Below is a small trained network, with its code and all its weights. Each question gives an input and a target symbol and asks what happens when units are switched off, that is, made to give their printed mean instead of their output.

import numpy as np


def w(rows, s, z=0):
    codes = np.array(rows[::2]) - 128.0
    scale = np.full(codes.shape[1], s)
    scale[-1] = z or s
    return codes * scale


def norm(h):
    return h / np.sqrt((h * h).mean(-1, keepdims=True) + 1e-5)


def f(y):
    return y / 2 * (1 + np.tanh(0.7978845608 * (y + 0.044715 * y**3)))


def softmax(a):
    e = np.exp(a - a.max(-1, keepdims=True))
    return e / e.sum(-1, keepdims=True)


def log_softmax(a):
    a = a - a.max(-1, keepdims=True)
    return a - np.log(np.exp(a).sum(-1, keepdims=True))


def net(x, mask):
    ids = ['Παδηξτ'.index(c) for c in x.split()]
    T = len(ids)
    res = E[ids] + P[:T]
    r = norm(res)
    for j in range(2):
        rows = slice(4 * j, 4 * j + 4)
        q, k, v = (r @ M[0][rows].T for M in (Q, K, V))
        z = softmax(np.where(np.tri(T) > 0, q @ k.T / 4**0.5, -1e9)) @ v
        o = O[0][rows]
        res = res + np.where(mask[j], z, o[:, -1]) @ o[:, :-1]
    y = f(norm(res) @ A[0][:, :-1].T + A[0][:, -1])
    res = res + np.where(mask[2:10], y, B[0][:, -1]) @ B[0][:, :-1]
    return log_softmax(norm(res)[-1] @ U[:, :-1].T + U[:, -1])


Q, K, V, O, A, B = {}, {}, {}, {}, {}, {}
E = w([
[194,203,62],'Π',
[204,174,200],'α',
[80,113,105],'δ',
[1,121,27],'η',
[165,147,203],'ξ',
[50,92,193],'τ',
],0.0089)
P = w([
[114,111,159],'0',
[136,253,134],'1',
[110,104,148],'2',
[132,206,127],'3',
[110,101,145],'4',
[148,175,126],'5',
[116,100,143],'6',
[155,159,126],'7',
[112,97,140],'8',
[161,153,117],'9',
[115,102,141],'10',
[162,149,115],'11',
],0.0067)
Q[0] = w([
[143,195,1],'head 0',
[42,226,109],'head 0',
[60,59,81],'head 0',
[45,177,119],'head 0',
[109,66,22],'head 1',
[131,119,86],'head 1',
[78,188,81],'head 1',
[79,209,174],'head 1',
],0.0082)
K[0] = w([
[215,124,2],'head 0',
[32,217,71],'head 0',
[58,57,110],'head 0',
[20,135,88],'head 0',
[68,157,39],'head 1',
[127,132,101],'head 1',
[106,89,76],'head 1',
[97,38,201],'head 1',
],0.0085)
V[0] = w([
[135,58,71],'head 0',
[114,148,78],'head 0',
[88,94,20],'head 0',
[120,82,82],'head 0',
[135,89,136],'head 1',
[102,142,136],'head 1',
[118,13,56],'head 1',
[74,254,54],'head 1',
],0.0052)
O[0] = w([
[152,247,145,43],'head 0',
[171,143,163,165],'head 0',
[145,198,229,175],'head 0',
[132,190,176,102],'head 0',
[135,140,121,102],'head 1',
[99,167,116,204],'head 1',
[34,2,102,52],'head 1',
[47,106,166,251],'head 1',
],0.0033,0.0014)
A[0] = w([
[144,157,188,99],'neuron 0',
[39,101,141,53],'neuron 1',
[57,146,86,5],'neuron 2',
[125,121,1,126],'neuron 3',
[87,98,108,72],'neuron 4',
[94,164,84,59],'neuron 5',
[167,227,144,93],'neuron 6',
[158,26,125,39],'neuron 7',
],0.0099,0.0017)
B[0] = w([
[103,168,92,154],'neuron 0',
[218,138,67,254],'neuron 1',
[192,122,163,187],'neuron 2',
[85,162,217,134],'neuron 3',
[172,161,113,154],'neuron 4',
[203,65,178,150],'neuron 5',
[35,146,93,181],'neuron 6',
[77,164,254,119],'neuron 7',
],0.0057,0.0053)
U = w([
[2,189,128,183],'Π',
[174,222,218,57],'α',
[238,74,90,146],'δ',
[34,42,41,102],'η',
[113,102,241,70],'ξ',
[57,8,196,252],'τ',
],0.0075,0.0032)

Each question gives the input, a string of symbols that net reads in full, and the target symbol t.
The units are the heads (4 rows each of Q, K, V and O) and the neurons (one row each of A and B). Each row of codes is followed by its name. A weight is (code - 128) times the scale printed after its matrix; where a second scale follows, it is the last column's (O, A, B and U).
mask holds one flag per unit, heads first, then neurons. A switched-off unit (its flag False) gives its mean, the last column of its rows in O or B, instead of its output. The means were averaged over made-up inputs and are rounded, as every weight is.
A unit's drop is (log p(t) with every unit on - log p(t) with that unit switched off) / (log p(t) with every unit on - log p(t) with every unit switched off).
The circuit of an input: a set's keep is (log p(t) with only the set's units on - log p(t) with every unit switched off) / (log p(t) with every unit on - log p(t) with every unit switched off). Starting from all 10 units, units are removed one at a time, each time the one whose removal leaves the highest keep (on an exact tie, the one counted first), for as long as the keep stays at least 0.8.
units of the circuit, in order: the units of the circuit, biggest drop first
most important unit: the unit with the biggest drop
top k neurons: the k neurons with the biggest drops, biggest first
heads that matter: for each layer, one digit per head in row order, 1 if its drop is at least 0.15 and else 0, layers parted by /
drop when u is switched off: that unit's drop, to one decimal
input τ δ δ δ δ τ, target α: most important unit : neuron 6
input δ α δ α δ η δ τ, target Π: units of the circuit, in order : (neuron 5; neuron 2)
input α Π α τ Π ξ ξ δ, target Π: units of the circuit, in order : (head 0; neuron 6)
input δ τ τ ξ τ δ, target α: top 4 neurons : (neuron 5; neuron 2; neuron 1; neuron 6)
input Π τ τ ξ τ δ δ τ η δ Π, target Π: units of the circuit, in order : (neuron 6; neuron 1; neuron 3)
input ξ η δ δ α α α ξ τ Π δ τ, target α: top 2 neurons : (neuron 6; neuron 5)
input η ξ τ α δ δ, target α: top 3 neurons : (neuron 2; neuron 5; neuron 1)
input δ ξ τ τ ξ τ ξ Π, target Π: units of the circuit, in order : (neuron 6; neuron 1)
input τ δ δ δ τ Π δ α, target Π: units of the circuit, in order : (neuron 6; neuron 1; neuron 2; neuron 0)
input τ δ ξ δ δ δ δ α τ δ δ τ, target δ: heads that matter : 00
input η Π δ η Π ξ δ δ δ δ δ τ, target Π: heads that matter : 10
input τ η δ α, target Π: drop when neuron 1 is switched off : 0.2
input δ δ η α δ τ τ τ δ, target δ: drop when neuron 7 is switched off : 0.0
input η δ Π τ α δ τ τ, target δ: drop when neuron 6 is switched off : 0.7
